Here is a tiny trained network, its code and every weight. The questions are about switching its units off for an input and a class, where a switched-off unit gives its printed mean instead of its output.

import numpy as np


def w(rows, s, z=0):
    codes = np.array(rows[::2]) - 128.0
    scale = np.full(codes.shape[1], s)
    scale[-1] = z or s
    return codes * scale


def norm(h):
    return h / np.sqrt((h * h).mean(-1, keepdims=True) + 1e-5)


def f(y):
    return np.maximum(y, 0)


def log_softmax(a):
    a = a - a.max(-1, keepdims=True)
    return a - np.log(np.exp(a).sum(-1, keepdims=True))


def net(x, mask):
    res = np.array(x, float).reshape(1, 8) / 4 @ E
    u = 0
    for l in range(3):
        y = f(norm(res) @ A[l][:, :-1].T + A[l][:, -1])
        res = res + np.where(mask[u : u + 10], y, B[l][:, -1]) @ B[l][:, :-1]
        u += 10
    return log_softmax(norm(res)[-1] @ U[:, :-1].T + U[:, -1])


A, B = {}, {}
E = w([
[180,140,21,81,171,186,119,104,126,130],'x0',
[204,165,76,197,68,127,162,158,223,57],'x1',
[45,176,76,49,99,83,119,172,172,137],'x2',
[129,17,186,149,136,128,142,131,69,121],'x3',
[2,100,158,90,224,92,144,141,67,117],'x4',
[117,174,107,237,153,126,179,185,171,243],'x5',
[155,172,218,68,89,195,110,251,92,197],'x6',
[195,198,78,44,178,38,117,173,151,112],'x7',
],0.0051)
A[0] = w([
[186,174,136,142,109,151,162,172,160,174,135],'0.n0',
[101,87,182,143,172,124,122,104,72,108,62],'0.n1',
[147,140,74,88,131,218,82,121,127,182,85],'0.n2',
[254,149,80,141,127,133,113,32,132,79,90],'0.n3',
[97,141,61,160,130,140,226,149,157,149,101],'0.n4',
[151,119,73,41,111,124,137,148,153,79,93],'0.n5',
[156,133,111,171,97,69,122,93,204,73,79],'0.n6',
[153,165,134,83,210,39,66,152,94,129,73],'0.n7',
[49,134,153,121,127,139,148,194,122,158,51],'0.n8',
[186,147,68,143,122,79,123,103,171,168,2],'0.n9',
],0.0077,0.0038)
B[0] = w([
[208,169,93,97,91,136,42,186,112,126,231],'0.n0',
[131,106,125,116,62,185,171,43,99,153,206],'0.n1',
[189,166,144,122,158,21,44,87,118,131,195],'0.n2',
[98,75,194,187,93,188,85,89,254,50,254],'0.n3',
[135,211,118,204,211,140,126,91,160,70,209],'0.n4',
[146,96,234,89,105,202,116,234,106,121,223],'0.n5',
[150,175,132,181,240,85,104,86,148,116,223],'0.n6',
[114,161,115,118,119,56,244,220,109,79,221],'0.n7',
[91,89,205,174,143,146,60,142,188,20,183],'0.n8',
[125,152,104,199,155,67,106,64,50,127,186],'0.n9',
],0.0064,0.005)
A[1] = w([
[127,79,69,74,154,141,135,140,114,101,50],'1.n0',
[69,81,148,20,171,165,174,54,173,106,4],'1.n1',
[87,110,64,212,185,145,116,155,157,146,17],'1.n2',
[68,146,138,37,145,102,184,175,64,138,22],'1.n3',
[132,96,166,131,107,132,55,106,96,105,141],'1.n4',
[193,99,65,99,121,116,118,89,116,2,47],'1.n5',
[190,155,156,165,136,165,145,174,167,165,71],'1.n6',
[168,76,109,167,165,165,124,169,127,182,38],'1.n7',
[169,214,46,70,102,103,91,153,107,145,130],'1.n8',
[108,97,127,201,111,49,150,140,217,84,70],'1.n9',
],0.0072,0.0025)
B[1] = w([
[100,122,144,139,114,124,178,229,110,124,152],'1.n0',
[170,163,114,153,43,176,55,243,113,191,204],'1.n1',
[164,246,227,189,170,192,148,130,245,50,194],'1.n2',
[117,114,118,91,187,178,230,100,181,100,222],'1.n3',
[121,101,9,90,79,95,55,68,197,170,234],'1.n4',
[33,187,205,142,110,201,97,156,231,106,230],'1.n5',
[129,148,84,131,60,145,46,253,93,83,207],'1.n6',
[109,95,122,53,75,103,52,106,202,54,149],'1.n7',
[226,128,86,191,119,61,151,73,9,241,223],'1.n8',
[80,225,35,202,194,33,132,124,92,174,253],'1.n9',
],0.0049,0.0046)
A[2] = w([
[139,144,83,138,116,185,114,128,133,57,111],'2.n0',
[96,39,138,115,98,171,141,79,92,124,1],'2.n1',
[125,154,114,55,76,103,105,92,133,128,31],'2.n2',
[161,106,121,96,123,142,87,180,157,105,29],'2.n3',
[110,127,149,210,163,126,154,58,169,100,79],'2.n4',
[197,147,145,188,77,112,114,205,143,143,54],'2.n5',
[115,32,114,129,105,94,107,63,68,160,105],'2.n6',
[81,127,129,50,174,103,254,161,130,116,27],'2.n7',
[132,165,102,163,125,45,107,88,167,130,92],'2.n8',
[111,153,114,56,108,138,107,154,186,107,133],'2.n9',
],0.0084,0.0018)
B[2] = w([
[35,160,212,123,100,117,125,136,144,142,205],'2.n0',
[109,177,166,202,75,175,152,168,119,203,191],'2.n1',
[164,105,89,107,120,140,120,76,179,65,159],'2.n2',
[36,49,101,64,115,142,119,100,107,82,185],'2.n3',
[113,146,56,134,224,181,101,106,174,106,255],'2.n4',
[51,105,125,68,35,103,67,171,94,118,234],'2.n5',
[141,77,124,123,127,121,190,53,106,202,180],'2.n6',
[183,35,106,129,167,76,255,143,104,68,219],'2.n7',
[137,132,176,103,200,123,153,107,89,146,237],'2.n8',
[134,49,102,90,103,115,97,162,153,84,200],'2.n9',
],0.0075,0.0062)
U = w([
[103,103,146,105,27,154,61,186,130,96,184],'0',
[132,67,123,86,164,89,247,169,97,73,139],'1',
[112,176,142,217,194,159,106,92,197,80,181],'2',
[172,204,87,157,132,58,116,171,48,184,92],'3',
[176,99,87,105,125,124,115,45,113,173,1],'4',
[108,72,170,177,92,193,191,85,81,223,69],'5',
],0.015,0.0029)

Each question gives the input, the list of numbers given to net, and the class t.
The units are the neurons (one row each of A and B). Each row of codes is followed by its name. A weight is (code - 128) times the scale printed after its matrix; where a second scale follows, it is the last column's (A, B and U).
mask holds one flag per neuron, layer by layer. A switched-off neuron (its flag False) gives its mean, the last column of its row in B, instead of its output. The means were averaged over made-up inputs and are rounded, as every weight is.
A unit's drop is (log p(t) with every unit on - log p(t) with that unit switched off) / (log p(t) with every unit on - log p(t) with every unit switched off).
The circuit of an input: a set's keep is (log p(t) with only the set's units on - log p(t) with every unit switched off) / (log p(t) with every unit on - log p(t) with every unit switched off). Starting from the 12 units with the biggest drops (on a tie, the unit counted first), units are removed one at a time, each time the one whose removal leaves the highest keep (on an exact tie, the one counted first), for as long as the keep stays at least 0.8.
circuit, biggest first: the units of the circuit, biggest drop first
top k neurons: the k neurons with the biggest drops, biggest first
k most important neurons of layer l: the k neurons of layer l with the biggest drops, biggest first
drop of u: that unit's drop, to one decimal
input [-1,-4,3,-5,5,-8,-4,-4], class 0: circuit, biggest first -> [1.n1]
input [5,-3,0,4,-8,4,-1,3], class 0: top 4 neurons -> [0.n0; 0.n3; 2.n5; 0.n6]
input [0,8,6,-2,-4,4,4,-2], class 3: circuit, biggest first -> [1.n8; 0.n3]
input [2,-7,-2,-6,-5,-2,-1,4], class 0: 3 most important neurons of layer 0 -> [0.n3; 0.n5; 0.n6]
input [-1,-3,-7,7,8,-3,-2,4], class 5: circuit, biggest first -> [0.n1; 2.n1]
input [3,-8,-7,-2,2,2,-7,2], class 5: top 4 neurons -> [0.n1; 0.n4; 0.n6; 2.n6]
input [8,-5,-8,0,7,2,0,1], class 1: circuit, biggest first -> [0.n3; 0.n7]
input [-5,-3,2,-7,-3,-4,4,5], class 1: 2 most important neurons of layer 1 -> [1.n3; 1.n1]
input [-1,7,0,2,2,1,3,0], class 0: top 2 neurons -> [2.n5; 0.n0]
input [-4,3,-3,0,-2,-1,1,-2], class 0: top 2 neurons -> [1.n6; 2.n5]
input [0,1,7,8,-6,-7,-8,2], class 2: top 2 neurons -> [0.n6; 1.n9]
input [-2,-1,-2,-4,2,-5,-5,-6], class 5: top 2 neurons -> [0.n1; 0.n4]
input [7,-8,-5,4,-7,5,-2,-1], class 4: 2 most important neurons of layer 0 -> [0.n2; 0.n4]
input [-1,8,4,-6,1,3,2,6], class 3: circuit, biggest first -> [1.n8]
input [-6,-3,-6,6,-8,-6,6,-2], class 5: 3 most important neurons of layer 2 -> [2.n6; 2.n1; 2.n9]
input [-2,-1,3,5,0,8,2,3], class 0: top 2 neurons -> [0.n0; 2.n5]
input [-7,0,4,5,7,-3,8,3], class 1: drop of 2.n7 -> 0.1
input [-6,4,-4,-1,-4,5,8,4], class 0: drop of 1.n9 -> 0.1
input [2,1,5,-7,-6,2,5,0], class 3: drop of 2.n0 -> 0.0
input [3,5,4,-5,-3,-3,1,1], class 0: circuit, biggest first -> [0.n5]
input [-8,-8,-2,-8,5,-5,-6,2], class 1: drop of 0.n7 -> 0.2
